a =
[[138 140 144 137 126 133 145 115 116]
 [141 127 142 119 126 135 123 131 115]
 [129 126 124 131 130 147 121 131 120]
 [130 140 147 124 130 136 122 129 122]
 [131 118 137 118 130 144 111 133 121]
 [133 133 157 122 128 143 144 119 124]
 [134 131 138 119 134 138 124 122 114]
 [139 144 144 130 132 130 148 120 120]
 [132 137 151 131 120 147 141 121 119]
 [143 141 145 139 134 141 133 126 122]
 [133 140 147 128 126 134 122 128 117]
 [140 138 145 130 129 131 147 117 117]
 [123 139 130 127 119 142 135 121 127]
 [144 118 138 117 135 131 120 125 130]
 [124 133 146 126 125 138 141 117 124]]
a[0,0] => 138
a[:, 5] => [133, 135, 147, 136, 144, 143, 138, 130, 147, 141, 134, 131, 142, 131, 138]
a[:, 1] => [140, 127, 126, 140, 118, 133, 131, 144, 137, 141, 140, 138, 139, 118, 133]
a[9,4] => 134
a[8,8] => 119
a[11,5] => 131
a[2] => [129, 126, 124, 131, 130, 147, 121, 131, 120]
a[10,2] => 147
a[8,2] => 151
a[:, 3] => [137, 119, 131, 124, 118, 122, 119, 130, 131, 139, 128, 130, 127, 117, 126]
a[14,8] => 124
a[13] => [144, 118, 138, 117, 135, 131, 120, 125, 130]
a[2,3] => 131
a[:, 2] => [144, 142, 124, 147, 137, 157, 138, 144, 151, 145, 147, 145, 130, 138, 146]
a[8,4] => 120
a[7,7] => 120
a[0] => [138, 140, 144, 137, 126, 133, 145, 115, 116]
a[2,0] => 129
a[7,5] => 130
a[6,2] => 138
a[13,8] => 130
a[5,8] => 124
a[4] => [131, 118, 137, 118, 130, 144, 111, 133, 121]
a[0,4] => 126
a[3,3] => 124
a[11,8] => 117
a[1,0] => 141
a[4,2] => 137
a[14,2] => 146
a[7,1] => 144
a[2,6] => 121
a[3,6] => 122
a[1,5] => 135
a[8] => [132, 137, 151, 131, 120, 147, 141, 121, 119]
a[5,5] => 143
a[1,1] => 127
a[11,3] => 130
a[13,3] => 117

m =
[[133 121 139 126 112 127 134 121 121 120]
 [121 135 142 119 128 123 138 129 132 125]
 [123 122 125 117 107 120 138 141 126 115]
 [140 121 137 126 126 136 118 130 129 130]
 [144 115 133 127 124 139 128 129 126 116]
 [144 129 142 131 111 130 140 123 133 134]
 [108 137 115 135 120 124 126 121 133 132]
 [116 122 134 115 130 120 113 141 121 112]
 [125 130 143 127 133 133 121 116 125 117]
 [128 128 117 129 146 132 125 135 128 121]
 [138 127 121 136 145 138 128 120 128 132]
 [142 117 135 123 124 133 123 134 124 124]
 [107 136 115 132 130 128 118 124 129 116]
 [132 114 116 131 108 118 140 124 114 114]
 [130 123 139 127 117 134 126 118 124 116]]
Indices start at 0.
(0, 0) => 133
(13, 5) => 118
(13, 2) => 116
(14, 5) => 134
(4, 8) => 126
(11, 2) => 135
(7, 6) => 113
(14, 9) => 116
(8, 9) => 117
(1, 6) => 138
(13, 8) => 114
(8, 7) => 116
(12, 4) => 130
(10, 2) => 121
(2, 7) => 141
(7, 7) => 141
(14, 1) => 123
(8, 2) => 143
(6, 7) => 121
(6, 4) => 120
(1, 4) => 128
(0, 3) => 126
(8, 3) => 127
(2, 5) => 120
(9, 9) => 121
(3, 5) => 136
(10, 1) => 127
(3, 9) => 130
(2, 4) => 107
(6, 8) => 133
(1, 8) => 132
(10, 5) => 138
(3, 7) => 130
(2, 8) => 126
(7, 2) => 134

arr = array([138, 123, 135, 123, 143, 110, 128, 149, 107, 143])
arr[-10]	138
arr[-5]	110
arr[3]	123
arr[8]	107

B =
[[121 116 120 107 130 123 121 147 111 132 149 100 116 124]
 [133 131 135 137 134 136 135 129 138 133 128 138 134 132]]
Indices start at 0.
row 0 col 0 -> 121
row 0 col 12 -> 116
row 0 col 7 -> 147
row 0 col 4 -> 130
row 0 col 2 -> 120
row 1 col 4 -> 134
row 1 col 12 -> 134
row 0 col 5 -> 123
row 0 col 10 -> 149

data = 142,149,114,110,119,117,148,104
data[0]: 142
data[3]: 110
data[6]: 148
